Below is a small trained network, with its code and all its weights. Each question gives an input and a class and asks what happens when units are switched off, that is, made to give their printed mean instead of their output.

import numpy as np


def w(rows, s, z=0):
    codes = np.array(rows[::2]) - 128.0
    scale = np.full(codes.shape[1], s)
    scale[-1] = z or s
    return codes * scale


def norm(h):
    return h / np.sqrt((h * h).mean(-1, keepdims=True) + 1e-5)


def f(y):
    return np.maximum(y, 0)


def log_softmax(a):
    a = a - a.max(-1, keepdims=True)
    return a - np.log(np.exp(a).sum(-1, keepdims=True))


def net(x, mask):
    res = np.array(x, float).reshape(1, 8) / 4 @ E
    u = 0
    for l in range(4):
        y = f(norm(res) @ A[l][:, :-1].T + A[l][:, -1])
        res = res + np.where(mask[u : u + 10], y, B[l][:, -1]) @ B[l][:, :-1]
        u += 10
    return log_softmax(norm(res)[-1] @ U[:, :-1].T + U[:, -1])


A, B = {}, {}
E = w([
[250,175,122,191,161,68],'x0',
[177,22,103,170,67,178],'x1',
[127,129,130,129,126,127],'x2',
[128,129,130,130,127,127],'x3',
[126,128,127,133,130,131],'x4',
[127,127,127,128,128,126],'x5',
[129,128,122,123,130,128],'x6',
[168,69,192,103,216,83],'x7',
],0.012)
A[0] = w([
[83,113,204,97,216,78,122],'L0N0',
[78,103,111,82,141,192,233],'L0N1',
[165,59,193,89,187,121,121],'L0N2',
[115,216,197,63,160,69,185],'L0N3',
[52,122,188,93,142,117,126],'L0N4',
[72,251,148,101,142,86,194],'L0N5',
[190,146,117,198,142,141,77],'L0N6',
[157,191,112,154,94,105,3],'L0N7',
[143,223,126,160,165,96,25],'L0N8',
[144,80,102,128,150,151,81],'L0N9',
],0.013,0.0059)
B[0] = w([
[155,117,141,54,158,228,220],'L0N0',
[95,175,199,139,80,120,243],'L0N1',
[63,135,194,165,134,34,212],'L0N2',
[138,114,69,188,163,210,246],'L0N3',
[105,140,143,65,163,187,201],'L0N4',
[37,62,177,206,124,34,255],'L0N5',
[164,142,99,53,134,136,196],'L0N6',
[192,131,9,149,68,179,160],'L0N7',
[90,53,36,222,105,130,185],'L0N8',
[90,146,131,89,77,107,154],'L0N9',
],0.011,0.0096)
A[1] = w([
[142,167,223,140,111,156,152],'L1N0',
[150,142,127,140,94,173,75],'L1N1',
[210,137,141,58,143,49,109],'L1N2',
[86,126,104,173,48,136,86],'L1N3',
[122,78,168,188,107,139,87],'L1N4',
[51,101,159,236,159,94,181],'L1N5',
[189,126,171,141,151,28,2],'L1N6',
[64,111,126,173,184,154,83],'L1N7',
[132,169,137,63,81,244,119],'L1N8',
[194,146,32,153,116,80,137],'L1N9',
],0.011,0.0061)
B[1] = w([
[123,57,18,131,73,95,173],'L1N0',
[155,211,118,147,99,94,143],'L1N1',
[172,79,31,135,72,169,154],'L1N2',
[132,152,140,184,131,58,190],'L1N3',
[157,116,126,105,128,64,162],'L1N4',
[165,234,185,75,109,109,245],'L1N5',
[87,2,10,161,98,69,149],'L1N6',
[185,153,116,93,88,126,177],'L1N7',
[174,151,21,140,69,136,180],'L1N8',
[230,137,93,110,171,184,190],'L1N9',
],0.0095,0.012)
A[2] = w([
[230,156,139,192,240,133,46],'L2N0',
[90,108,221,155,104,123,105],'L2N1',
[200,74,94,104,220,113,1],'L2N2',
[120,39,118,83,80,47,136],'L2N3',
[79,220,67,208,93,139,116],'L2N4',
[116,34,161,89,204,53,86],'L2N5',
[221,142,72,81,103,168,72],'L2N6',
[232,72,32,168,255,187,57],'L2N7',
[124,61,74,179,141,137,44],'L2N8',
[111,124,30,113,116,80,110],'L2N9',
],0.0085,0.0077)
B[2] = w([
[69,148,196,133,6,41,184],'L2N0',
[125,161,151,111,102,98,188],'L2N1',
[103,181,118,154,105,107,150],'L2N2',
[155,169,106,159,140,73,209],'L2N3',
[177,51,103,136,97,92,254],'L2N4',
[172,151,72,167,112,148,171],'L2N5',
[112,182,161,79,170,163,194],'L2N6',
[54,122,199,96,190,68,246],'L2N7',
[133,134,107,119,83,83,147],'L2N8',
[150,98,85,133,61,120,198],'L2N9',
],0.012,0.006)
A[3] = w([
[167,80,80,183,218,89,86],'L3N0',
[84,159,210,101,134,56,136],'L3N1',
[75,144,252,130,109,67,114],'L3N2',
[85,50,124,164,172,236,2],'L3N3',
[204,145,94,151,144,224,115],'L3N4',
[92,85,94,163,158,184,21],'L3N5',
[113,130,130,62,220,241,82],'L3N6',
[94,154,125,91,188,244,113],'L3N7',
[90,149,189,97,45,120,145],'L3N8',
[202,227,136,95,95,181,98],'L3N9',
],0.013,0.0088)
B[3] = w([
[92,50,76,174,67,123,182],'L3N0',
[72,91,141,123,217,137,243],'L3N1',
[47,105,203,80,222,91,254],'L3N2',
[169,158,135,86,186,183,137],'L3N3',
[148,142,205,64,153,179,164],'L3N4',
[145,141,124,127,173,165,128],'L3N5',
[247,198,63,119,20,172,171],'L3N6',
[218,164,98,123,83,172,171],'L3N7',
[113,72,125,165,198,83,244],'L3N8',
[117,144,107,89,203,156,166],'L3N9',
],0.015,0.0097)
U = w([
[9,100,208,111,207,79,111],'0',
[152,80,19,247,38,99,52],'1',
[224,254,82,45,148,253,255],'2',
],0.016,0.0035)

Each question gives the input, the list of numbers given to net, and the class t.
The units are the neurons (one row each of A and B). Each row of codes is followed by its name. A weight is (code - 128) times the scale printed after its matrix; where a second scale follows, it is the last column's (A, B and U).
mask holds one flag per neuron, layer by layer. A switched-off neuron (its flag False) gives its mean, the last column of its row in B, instead of its output. The means were averaged over made-up inputs and are rounded, as every weight is.
A unit's drop is (log p(t) with every unit on - log p(t) with that unit switched off) / (log p(t) with every unit on - log p(t) with every unit switched off).
unit that matters most: the unit with the biggest drop
k most important neurons: the k neurons with the biggest drops, biggest first
k most important neurons of layer l: the k neurons of layer l with the biggest drops, biggest first
drop when u is switched off: that unit's drop, to one decimal
input [-1,-1,-1,-3,-2,-1,7,4], class 2: unit that matters most -> L0N0
input [-6,7,-7,-2,2,7,1,-2], class 1: 3 most important neurons -> (L0N5 L0N2 L1N8)
input [6,1,4,-7,-2,-5,4,4], class 1: 2 most important neurons of layer 1 -> (L1N6 L1N2)
input [-1,4,-7,7,6,-1,0,-1], class 1: 2 most important neurons -> (L0N5 L0N2)
input [1,-7,4,4,-1,5,-6,-5], class 1: 3 most important neurons -> (L0N8 L0N3 L0N7)
input [-1,2,-1,-5,-2,8,-6,-4], class 1: 2 most important neurons of layer 0 -> (L0N5 L0N2)
input [5,-8,-3,0,1,-6,-7,0], class 1: 2 most important neurons -> (L0N8 L0N3)
input [-3,8,6,-2,2,-2,1,0], class 1: 2 most important neurons -> (L0N5 L0N2)
input [3,7,7,5,-1,5,2,-1], class 2: 2 most important neurons -> (L0N5 L0N6)
input [-3,-4,-1,-2,-6,5,4,3], class 2: 2 most important neurons -> (L0N0 L0N3)
input [4,1,-1,2,4,-7,-4,7], class 1: 2 most important neurons -> (L0N2 L1N6)
input [-2,-6,-6,8,3,-3,4,7], class 2: 2 most important neurons -> (L0N0 L0N3)
input [-6,-1,5,-1,-3,8,3,1], class 2: 2 most important neurons of layer 1 -> (L1N3 L1N8)
input [2,4,-3,-4,8,-4,-7,7], class 1: unit that matters most -> L0N5
input [0,-6,4,-6,1,-7,-4,2], class 2: 2 most important neurons of layer 1 -> (L1N3 L1N9)
input [-6,-7,3,3,-4,6,1,1], class 2: 2 most important neurons of layer 3 -> (L3N6 L3N7)
input [-5,-3,5,6,-4,-8,1,2], class 2: drop when L0N3 is switched off -> 0.4
input [7,8,-7,-8,3,5,6,-7], class 2: drop when L0N9 is switched off -> 0.0
input [8,6,4,-1,-5,6,0,6], class 1: drop when L1N6 is switched off -> 0.8
input [-1,-4,-4,0,4,-6,2,7], class 2: drop when L0N0 is switched off -> 1.0
